Below are the code and all the weights of a small trained network. Each question names an input and a class and asks about switching units off, where a switched-off unit gives its printed mean instead of its output.

import numpy as np


def w(rows, s, z=0):
    codes = np.array(rows[::2]) - 128.0
    scale = np.full(codes.shape[1], s)
    scale[-1] = z or s
    return codes * scale


def norm(h):
    return h / np.sqrt((h * h).mean(-1, keepdims=True) + 1e-5)


def f(y):
    return y / 2 * (1 + np.tanh(0.7978845608 * (y + 0.044715 * y**3)))


def log_softmax(a):
    a = a - a.max(-1, keepdims=True)
    return a - np.log(np.exp(a).sum(-1, keepdims=True))


def net(x, mask):
    res = np.array(x, float).reshape(1, 7) / 4 @ E
    u = 0
    for l in range(2):
        y = f(norm(res) @ A[l][:, :-1].T + A[l][:, -1])
        res = res + np.where(mask[u : u + 6], y, B[l][:, -1]) @ B[l][:, :-1]
        u += 6
    return log_softmax(norm(res)[-1] @ U[:, :-1].T + U[:, -1])


A, B = {}, {}
E = w([
[55,216,55,19,103,160,1,62,163],'x0',
[88,201,240,123,18,117,122,124,146],'x1',
[61,133,65,115,245,170,81,160,141],'x2',
[100,254,102,99,199,61,109,126,214],'x3',
[87,106,23,125,150,47,185,67,182],'x4',
[64,116,101,63,137,61,124,45,93],'x5',
[155,37,165,16,130,160,158,69,220],'x6',
],0.0053)
A[0] = w([
[121,215,88,216,187,11,159,193,71,83],'0.n1',
[1,221,48,28,162,113,2,138,136,159],'0.n2',
[153,96,208,136,108,156,167,195,118,34],'0.n3',
[173,134,82,151,67,53,116,115,136,187],'0.n4',
[118,94,127,40,178,74,176,40,162,71],'0.n5',
[113,90,212,158,77,165,142,167,22,4],'0.n6',
],0.0074,0.0032)
B[0] = w([
[85,138,97,211,112,153,166,78,133,214],'0.n1',
[246,191,60,65,200,108,35,66,140,254],'0.n2',
[116,139,171,97,153,152,49,121,140,156],'0.n3',
[75,167,126,44,147,186,186,122,65,164],'0.n4',
[141,116,207,205,125,121,181,121,127,180],'0.n5',
[80,73,131,56,105,107,56,152,138,168],'0.n6',
],0.012,0.0094)
A[1] = w([
[120,246,226,114,80,69,116,47,227,189],'1.n1',
[88,132,145,91,87,94,4,221,154,12],'1.n2',
[183,139,136,91,253,205,125,183,220,254],'1.n3',
[125,134,196,133,24,232,46,129,198,182],'1.n4',
[123,8,34,88,220,92,199,141,124,156],'1.n5',
[95,170,69,198,194,153,42,135,71,229],'1.n6',
],0.0063,0.0042)
B[1] = w([
[166,137,42,159,239,176,179,126,152,215],'1.n1',
[157,68,168,170,49,93,104,121,80,147],'1.n2',
[168,123,61,56,163,61,4,188,116,254],'1.n3',
[75,165,83,127,133,32,171,44,94,181],'1.n4',
[169,164,50,254,30,150,137,177,132,182],'1.n5',
[180,156,133,154,112,110,200,15,90,252],'1.n6',
],0.0083,0.0068)
U = w([
[38,205,149,28,120,154,190,151,126,49],'0',
[176,200,15,92,192,112,72,72,108,199],'1',
[158,96,172,92,193,152,184,126,222,48],'2',
[62,156,108,247,94,132,247,57,95,219],'3',
[146,75,106,217,100,156,141,251,166,77],'4',
[50,172,157,107,120,188,115,200,169,1],'5',
[48,69,211,72,68,86,34,128,62,148],'6',
],0.012,0.0053)

Each question gives the input, the list of numbers given to net, and the class t.
The units are the neurons (one row each of A and B). Each row of codes is followed by its name. A weight is (code - 128) times the scale printed after its matrix; where a second scale follows, it is the last column's (A, B and U).
mask holds one flag per neuron, layer by layer. A switched-off neuron (its flag False) gives its mean, the last column of its row in B, instead of its output. The means were averaged over made-up inputs and are rounded, as every weight is.
A unit's drop is (log p(t) with every unit on - log p(t) with that unit switched off) / (log p(t) with every unit on - log p(t) with every unit switched off).
The circuit of an input: a set's keep is (log p(t) with only the set's units on - log p(t) with every unit switched off) / (log p(t) with every unit on - log p(t) with every unit switched off). Starting from all 12 units, units are removed one at a time, each time the one whose removal leaves the highest keep (on an exact tie, the one counted first), for as long as the keep stays at least 0.8.
units of the circuit, in order: the units of the circuit, biggest drop first
unit that matters most: the unit with the biggest drop
k most important neurons: the k neurons with the biggest drops, biggest first
top k neurons in layer l: the k neurons of layer l with the biggest drops, biggest first
drop when u is switched off: that unit's drop, to one decimal
input [-4,3,-3,8,8,6,-4], class 3: unit that matters most : 0.n1
input [-8,8,-2,1,-1,-7,-2], class 6: units of the circuit, in order : (0.n6; 0.n3)
input [0,5,-4,4,3,6,4], class 2: units of the circuit, in order : (0.n5; 0.n1; 1.n3; 1.n6)
input [-8,-8,-3,-7,1,0,7], class 4: 2 most important neurons : (0.n2; 1.n5)
input [-8,-5,-1,-8,6,6,-1], class 4: 2 most important neurons : (1.n6; 1.n5)
input [-7,-3,-3,5,-4,-1,-3], class 3: 2 most important neurons : (0.n1; 0.n2)
input [2,1,-1,-6,-1,3,5], class 6: top 3 neurons in layer 0 : (0.n2; 0.n1; 0.n6)
input [2,6,1,-5,6,-3,-4], class 3: 2 most important neurons : (0.n2; 1.n3)
input [3,3,-4,-2,-4,-7,-6], class 6: 3 most important neurons : (0.n6; 0.n2; 0.n1)
input [-5,6,1,-1,6,-4,0], class 3: 2 most important neurons : (0.n2; 1.n3)
input [6,-4,-3,-6,3,-6,-5], class 3: 4 most important neurons : (0.n2; 1.n3; 0.n3; 1.n6)
input [-8,8,-4,-3,4,7,-1], class 6: top 2 neurons in layer 0 : (0.n6; 0.n2)
input [-3,-5,3,-4,4,-7,1], class 4: 2 most important neurons : (0.n2; 1.n5)
input [-6,-1,-3,-8,1,-3,-4], class 6: most important neuron : (0.n6)
input [4,6,-6,-3,-5,-2,7], class 6: 3 most important neurons : (0.n2; 0.n1; 0.n6)
input [1,4,-3,4,7,-5,8], class 2: top 2 neurons in layer 1 : (1.n6; 1.n5)
input [-7,-2,2,2,2,-8,-5], class 3: 2 most important neurons : (0.n2; 0.n1)
input [-4,-7,8,-3,5,6,7], class 4: top 2 neurons in layer 0 : (0.n2; 0.n1)
input [-3,4,-1,-4,2,-7,5], class 6: drop when 0.n2 is switched off : 0.2
input [-6,-8,-8,-7,6,-1,-6], class 3: unit that matters most : 1.n3
input [2,-2,-5,-3,2,-1,4], class 3: drop when 0.n2 is switched off : 1.3
input [-3,4,-8,3,8,-4,-8], class 3: drop when 1.n6 is switched off : 0.0
